Below is a small trained network, with its code and all its weights. Each question gives an input and a target symbol and asks what happens when units are switched off, that is, made to give their printed mean instead of their output.

import numpy as np


def w(rows, s, z=0):
    codes = np.array(rows[::2]) - 128.0
    scale = np.full(codes.shape[1], s)
    scale[-1] = z or s
    return codes * scale


def softmax(a):
    e = np.exp(a - a.max(-1, keepdims=True))
    return e / e.sum(-1, keepdims=True)


def log_softmax(a):
    a = a - a.max(-1, keepdims=True)
    return a - np.log(np.exp(a).sum(-1, keepdims=True))


def net(x, mask):
    ids = ['αβεηθλπτφω'.index(c) for c in x.split()]
    T = len(ids)
    res = E[ids] + P[:T]
    u = 0
    for l in range(2):
        r = res
        for j in range(3):
            rows = slice(2 * j, 2 * j + 2)
            q, k, v = (r @ M[l][rows].T for M in (Q, K, V))
            z = softmax(np.where(np.tri(T) > 0, q @ k.T / 2**0.5, -1e9)) @ v
            o = O[l][rows]
            res = res + np.where(mask[u + j], z, o[:, -1]) @ o[:, :-1]
        u += 3
    return log_softmax(res[-1] @ U[:, :-1].T + U[:, -1])


Q, K, V, O = {}, {}, {}, {}
E = w([
[69,173,142,242,175],'α',
[133,101,133,58,119],'β',
[212,92,144,95,188],'ε',
[107,148,114,46,181],'η',
[43,89,212,61,174],'θ',
[127,220,5,123,210],'λ',
[40,155,60,68,83],'π',
[165,99,99,117,127],'τ',
[192,157,142,75,71],'φ',
[109,139,144,28,156],'ω',
],0.017)
P = w([
[83,151,115,112,70],'0',
[106,143,111,114,77],'1',
[150,145,113,92,39],'2',
[161,141,144,72,19],'3',
[160,150,158,47,1],'4',
[175,141,168,49,5],'5',
],0.0042)
Q[0] = w([
[125,154,54,224,167],'L0H1',
[207,121,164,76,84],'L0H1',
[254,65,111,27,193],'L0H2',
[43,154,140,58,202],'L0H2',
[49,64,210,111,166],'L0H3',
[247,47,193,177,93],'L0H3',
],0.0085)
K[0] = w([
[60,144,151,160,92],'L0H1',
[141,229,80,146,112],'L0H1',
[200,135,247,144,88],'L0H2',
[107,118,179,93,130],'L0H2',
[96,165,191,144,116],'L0H3',
[170,61,201,138,129],'L0H3',
],0.013)
V[0] = w([
[107,121,100,106,133],'L0H1',
[117,102,221,96,50],'L0H1',
[159,167,102,175,115],'L0H2',
[2,102,149,98,161],'L0H2',
[142,162,124,192,202],'L0H3',
[153,48,130,169,67],'L0H3',
],0.009)
O[0] = w([
[170,78,77,193,159,161],'L0H1',
[63,93,181,22,151,138],'L0H1',
[159,196,123,103,189,57],'L0H2',
[142,83,130,255,105,50],'L0H2',
[184,154,222,127,143,3],'L0H3',
[20,202,130,91,236,52],'L0H3',
],0.007,0.0035)
Q[1] = w([
[113,164,177,253,159],'L1H1',
[135,148,83,137,163],'L1H1',
[144,109,87,144,109],'L1H2',
[96,104,183,126,223],'L1H2',
[143,185,147,143,113],'L1H3',
[166,161,53,100,131],'L1H3',
],0.015)
K[1] = w([
[44,126,90,246,103],'L1H1',
[124,157,128,153,193],'L1H1',
[118,160,68,180,113],'L1H2',
[146,93,225,200,182],'L1H2',
[187,73,113,57,202],'L1H3',
[91,98,97,38,74],'L1H3',
],0.011)
V[1] = w([
[119,92,144,139,248],'L1H1',
[92,167,211,200,211],'L1H1',
[86,152,175,25,104],'L1H2',
[201,68,179,141,212],'L1H2',
[2,40,191,121,131],'L1H3',
[95,162,56,160,91],'L1H3',
],0.0071)
O[1] = w([
[230,4,65,37,208,122],'L1H1',
[181,92,114,178,199,2],'L1H1',
[133,118,172,111,212,184],'L1H2',
[242,122,159,158,103,64],'L1H2',
[89,94,166,124,100,154],'L1H3',
[84,136,2,161,114,188],'L1H3',
],0.0079,0.0071)
U = w([
[106,162,141,191,214,254],'α',
[126,129,141,113,114,56],'β',
[205,78,86,37,114,184],'ε',
[148,134,129,127,93,84],'η',
[125,78,169,150,85,113],'θ',
[169,168,110,136,78,58],'λ',
[77,150,62,110,150,82],'π',
[127,161,116,130,153,110],'τ',
[93,253,167,95,174,118],'φ',
[135,136,140,125,113,56],'ω',
],0.0064,0.0048)

Each question gives the input, a string of symbols that net reads in full, and the target symbol t.
The units are the heads (2 rows each of Q, K, V and O). Each row of codes is followed by its name. A weight is (code - 128) times the scale printed after its matrix; where a second scale follows, it is the last column's (O and U).
mask holds one flag per head, layer by layer. A switched-off head (its flag False) gives its mean, the last column of its rows in O, instead of its output. The means were averaged over made-up inputs and are rounded, as every weight is.
A unit's drop is (log p(t) with every unit on - log p(t) with that unit switched off) / (log p(t) with every unit on - log p(t) with every unit switched off).
The circuit of an input: a set's keep is (log p(t) with only the set's units on - log p(t) with every unit switched off) / (log p(t) with every unit on - log p(t) with every unit switched off). Starting from all 6 units, units are removed one at a time, each time the one whose removal leaves the highest keep (on an exact tie, the one counted first), for as long as the keep stays at least 0.8.
units of the circuit, in order: the units of the circuit, biggest drop first
unit that matters most: the unit with the biggest drop
which heads matter: for each layer, one digit per head in row order, 1 if its drop is at least 0.15 and else 0, layers parted by /
drop when u is switched off: that unit's drop, to one decimal
input λ λ η ω, target λ: which heads matter -> 101 / 010
input λ ε φ, target λ: units of the circuit, in order -> L0H1, L1H2
input β ε π β, target π: units of the circuit, in order -> L1H2, L0H3
input ε ε ε η τ λ, target ε: which heads matter -> 001 / 100
input λ ε τ ε, target λ: units of the circuit, in order -> L0H1, L1H2
input η π η, target π: unit that matters most -> L1H2
input π α φ, target φ: which heads matter -> 010 / 100
input π η η, target π: units of the circuit, in order -> L1H2, L0H3, L1H3
input η θ ε ε π τ, target π: units of the circuit, in order -> L1H2, L0H3
input λ β π, target λ: which heads matter -> 111 / 110
input π ε ε φ ω, target φ: units of the circuit, in order -> L1H1, L0H2
input θ τ β, target θ: which heads matter -> 010 / 001
input ε ε π τ, target π: units of the circuit, in order -> L1H2, L1H3
input ε τ λ, target ε: unit that matters most -> L0H3
input ε φ ω, target φ: units of the circuit, in order -> L1H1, L0H1, L0H2
input ε φ τ, target φ: drop when L1H3 is switched off -> 0.1
input ε η ε η, target ε: drop when L1H1 is switched off -> 0.4
input τ η φ φ, target φ: drop when L1H1 is switched off -> 0.3
